Below is a small trained network, with its code and all its weights. Each question gives an input and a class and asks what happens when units are switched off, that is, made to give their printed mean instead of their output.

import numpy as np


def w(rows, s, z=0):
    codes = np.array(rows[::2]) - 128.0
    scale = np.full(codes.shape[1], s)
    scale[-1] = z or s
    return codes * scale


def f(y):
    return np.maximum(y, 0)


def log_softmax(a):
    a = a - a.max(-1, keepdims=True)
    return a - np.log(np.exp(a).sum(-1, keepdims=True))


def net(x, mask):
    res = np.array(x, float).reshape(1, 5) / 4 @ E
    y = f(res @ A[0][:, :-1].T + A[0][:, -1])
    res = res + np.where(mask, y, B[0][:, -1]) @ B[0][:, :-1]
    return log_softmax(res[-1] @ U[:, :-1].T + U[:, -1])


A, B = {}, {}
E = w([
[62,170,108,88,254,207,159,112,190,57,66,219],'x0',
[193,50,108,159,177,167,167,61,130,175,69,83],'x1',
[107,33,98,151,157,124,149,146,204,96,238,181],'x2',
[127,134,129,130,139,132,123,138,125,129,133,116],'x3',
[154,134,125,119,158,106,125,163,110,146,136,129],'x4',
],0.0084)
A[0] = w([
[126,10,124,130,107,102,122,146,159,133,237,143,123],'N1',
[125,97,124,145,140,123,100,133,135,144,174,149,165],'N2',
[172,83,134,143,5,86,109,143,95,173,185,60,4],'N3',
[149,69,121,137,144,133,136,107,123,152,91,88,41],'N4',
[133,154,135,136,117,119,98,128,121,155,101,114,145],'N5',
[96,190,146,97,24,92,114,171,118,110,210,141,25],'N6',
[190,18,137,128,119,129,158,99,121,161,97,77,48],'N7',
[127,138,125,133,101,109,137,131,124,116,136,142,71],'N8',
[145,188,139,118,55,111,98,129,91,165,49,68,52],'N9',
],0.013,0.0016)
B[0] = w([
[203,193,128,130,68,168,215,95,31,95,114,55,227],'N1',
[133,130,183,95,82,127,142,112,101,131,74,79,164],'N2',
[51,130,144,18,254,151,142,157,201,67,54,201,252],'N3',
[105,114,151,121,93,65,46,182,136,157,164,132,164],'N4',
[133,102,151,110,76,143,179,95,144,99,157,134,158],'N5',
[137,71,96,219,106,77,25,122,150,228,165,138,213],'N6',
[110,128,94,219,95,93,42,126,146,190,188,169,192],'N7',
[120,148,132,168,140,158,110,102,137,143,135,149,142],'N8',
[198,154,114,156,80,168,222,104,52,89,160,62,210],'N9',
],0.009,0.018)
U = w([
[168,151,133,134,68,145,213,114,59,107,164,41,108],'0',
[50,126,126,58,228,136,117,147,172,98,93,198,254],'1',
[110,101,85,204,94,77,2,138,126,195,210,141,19],'2',
],0.0079,0.00099)

Each question gives the input, the list of numbers given to net, and the class t.
The units are the neurons (one row each of A and B). Each row of codes is followed by its name. A weight is (code - 128) times the scale printed after its matrix; where a second scale follows, it is the last column's (A, B and U).
mask holds one flag per neuron, in row order. A switched-off neuron (its flag False) gives its mean, the last column of its row in B, instead of its output. The means were averaged over made-up inputs and are rounded, as every weight is.
A unit's drop is (log p(t) with every unit on - log p(t) with that unit switched off) / (log p(t) with every unit on - log p(t) with every unit switched off).
The circuit of an input: a set's keep is (log p(t) with only the set's units on - log p(t) with every unit switched off) / (log p(t) with every unit on - log p(t) with every unit switched off). Starting from all 9 units, units are removed one at a time, each time the one whose removal leaves the highest keep (on an exact tie, the one counted first), for as long as the keep stays at least 0.8.
circuit, biggest first: the units of the circuit, biggest drop first
most important unit: the unit with the biggest drop
top k neurons: the k neurons with the biggest drops, biggest first
drop of u: that unit's drop, to one decimal
input [-7,-5,2,7,-5], class 1: most important unit	N3
input [-3,3,1,-8,-8], class 1: circuit, biggest first	(N3, N9)
input [-8,-7,8,0,-3], class 0: top 3 neurons	(N1, N2, N7)
input [5,6,5,-5,-4], class 2: circuit, biggest first	(N3, N9)
input [-3,-4,2,6,-7], class 2: top 2 neurons	(N6, N9)
input [3,-4,5,0,5], class 0: top 2 neurons	(N3, N7)
input [-4,-7,8,-8,-5], class 0: top 3 neurons	(N1, N7, N2)
input [-8,-8,-3,-1,-4], class 1: top 2 neurons	(N3, N7)
input [-5,5,3,7,4], class 1: top 3 neurons	(N3, N6, N9)
input [0,5,3,1,2], class 2: top 2 neurons	(N7, N9)
input [5,-7,8,6,-3], class 0: top 3 neurons	(N1, N3, N7)
input [-8,-3,8,8,-6], class 0: top 2 neurons	(N1, N2)
input [3,5,5,-7,1], class 0: top 3 neurons	(N3, N6, N1)
input [-7,5,5,-2,-3], class 1: circuit, biggest first	(N3)
input [-1,3,0,4,3], class 2: top 2 neurons	(N3, N1)
input [3,-2,3,-3,-3], class 0: top 4 neurons	(N3, N6, N7, N4)
input [5,8,6,3,-8], class 2: drop of N4	0.1
input [7,-1,-8,0,-7], class 0: drop of N3	2.3
input [2,-4,8,8,-4], class 0: drop of N1	0.4
input [-2,-5,1,1,0], class 2: circuit, biggest first	(N6)
